Here is a tiny trained network, its code and every weight. The questions are about switching its units off for an input and a class, where a switched-off unit gives its printed mean instead of its output.

import numpy as np


def w(rows, s, z=0):
    codes = np.array(rows[::2]) - 128.0
    scale = np.full(codes.shape[1], s)
    scale[-1] = z or s
    return codes * scale


def norm(h):
    return h / np.sqrt((h * h).mean(-1, keepdims=True) + 1e-5)


def f(y):
    return y / 2 * (1 + np.tanh(0.7978845608 * (y + 0.044715 * y**3)))


def log_softmax(a):
    a = a - a.max(-1, keepdims=True)
    return a - np.log(np.exp(a).sum(-1, keepdims=True))


def net(x, mask):
    res = np.array(x, float).reshape(1, 4) / 4 @ E
    u = 0
    for l in range(3):
        y = f(norm(res) @ A[l][:, :-1].T + A[l][:, -1])
        res = res + np.where(mask[u : u + 9], y, B[l][:, -1]) @ B[l][:, :-1]
        u += 9
    return log_softmax(norm(res)[-1] @ U[:, :-1].T + U[:, -1])


A, B = {}, {}
E = w([
[127,130,129],'x0',
[213,255,129],'x1',
[73,161,244],'x2',
[236,12,171],'x3',
],0.0036)
A[0] = w([
[206,140,75,148],'L0N1',
[2,37,135,89],'L0N2',
[89,121,6,151],'L0N3',
[200,216,168,251],'L0N4',
[140,130,236,135],'L0N5',
[230,156,135,126],'L0N6',
[172,55,235,133],'L0N7',
[206,112,107,185],'L0N8',
[145,108,245,76],'L0N9',
],0.0092,0.0027)
B[0] = w([
[134,125,182,197],'L0N1',
[203,128,170,231],'L0N2',
[123,70,72,214],'L0N3',
[185,195,27,255],'L0N4',
[56,242,37,171],'L0N5',
[197,118,148,196],'L0N6',
[184,55,49,209],'L0N7',
[171,43,177,197],'L0N8',
[3,139,99,164],'L0N9',
],0.0053,0.0044)
A[1] = w([
[59,205,128,98],'L1N1',
[35,72,91,79],'L1N2',
[108,114,254,250],'L1N3',
[172,166,100,157],'L1N4',
[75,162,159,187],'L1N5',
[146,90,126,210],'L1N6',
[108,170,144,94],'L1N7',
[70,172,236,215],'L1N8',
[17,142,135,173],'L1N9',
],0.0089,0.002)
B[1] = w([
[221,158,141,236],'L1N1',
[72,109,172,222],'L1N2',
[200,168,113,177],'L1N3',
[94,148,33,251],'L1N4',
[244,187,151,162],'L1N5',
[85,169,203,242],'L1N6',
[163,127,101,125],'L1N7',
[254,107,106,187],'L1N8',
[138,161,141,225],'L1N9',
],0.0073,0.002)
A[2] = w([
[150,144,147,120],'L2N1',
[148,130,128,69],'L2N2',
[8,118,152,175],'L2N3',
[51,155,85,44],'L2N4',
[81,93,80,218],'L2N5',
[139,167,155,177],'L2N6',
[127,162,101,157],'L2N7',
[133,137,125,5],'L2N8',
[166,226,82,118],'L2N9',
],0.012,0.0019)
B[2] = w([
[114,86,157,136],'L2N1',
[144,132,150,130],'L2N2',
[99,179,255,172],'L2N3',
[176,103,163,150],'L2N4',
[76,132,81,173],'L2N5',
[137,100,198,143],'L2N6',
[117,101,80,159],'L2N7',
[159,100,96,117],'L2N8',
[79,98,163,255],'L2N9',
],0.0089,0.0068)
U = w([
[24,114,229,133],'0',
[191,138,172,253],'1',
[84,150,29,136],'2',
[119,253,117,19],'3',
[96,24,152,27],'4',
],0.017,0.0051)

Each question gives the input, the list of numbers given to net, and the class t.
The units are the neurons (one row each of A and B). Each row of codes is followed by its name. A weight is (code - 128) times the scale printed after its matrix; where a second scale follows, it is the last column's (A, B and U).
mask holds one flag per neuron, layer by layer. A switched-off neuron (its flag False) gives its mean, the last column of its row in B, instead of its output. The means were averaged over made-up inputs and are rounded, as every weight is.
A unit's drop is (log p(t) with every unit on - log p(t) with that unit switched off) / (log p(t) with every unit on - log p(t) with every unit switched off).
The circuit of an input: a set's keep is (log p(t) with only the set's units on - log p(t) with every unit switched off) / (log p(t) with every unit on - log p(t) with every unit switched off). Starting from the 12 units with the biggest drops (on a tie, the unit counted first), units are removed one at a time, each time the one whose removal leaves the highest keep (on an exact tie, the one counted first), for as long as the keep stays at least 0.8.
circuit, biggest first: the units of the circuit, biggest drop first
k most important neurons: the k neurons with the biggest drops, biggest first
top k neurons in layer l: the k neurons of layer l with the biggest drops, biggest first
drop of u: that unit's drop, to one decimal
input [4,-1,-3,-3], class 0: circuit, biggest first : L0N4
input [1,8,-1,-7], class 2: circuit, biggest first : L2N3, L1N4
input [-2,4,8,-1], class 3: top 2 neurons in layer 1 : L1N1, L1N5
input [-4,0,8,-1], class 1: top 3 neurons in layer 1 : L1N1, L1N5, L1N8
input [-3,-1,-7,-6], class 0: 2 most important neurons : L0N4, L2N3
input [-5,-1,-6,-1], class 0: 3 most important neurons : L0N4, L2N3, L0N7
input [-1,-7,-2,-1], class 0: top 2 neurons in layer 1 : L1N8, L1N6
input [3,4,7,2], class 2: top 2 neurons in layer 0 : L0N4, L0N7
input [2,1,7,-3], class 3: top 2 neurons in layer 2 : L2N4, L2N3
input [4,-7,-6,-7], class 0: 2 most important neurons : L2N3, L0N4
input [-4,8,-2,-6], class 2: 2 most important neurons : L2N3, L1N4
input [-2,-1,2,-8], class 1: 2 most important neurons : L1N1, L0N7
input [-5,2,2,8], class 2: 2 most important neurons : L0N5, L0N9
input [-3,1,5,0], class 3: circuit, biggest first : L0N5
input [8,8,-8,-1], class 2: top 2 neurons in layer 1 : L1N4, L1N1
input [-5,-2,-3,-7], class 0: drop of L0N4 : 0.4
input [4,-8,-4,-5], class 0: drop of L2N3 : 0.2
input [6,-7,7,-1], class 1: drop of L1N8 : 0.1
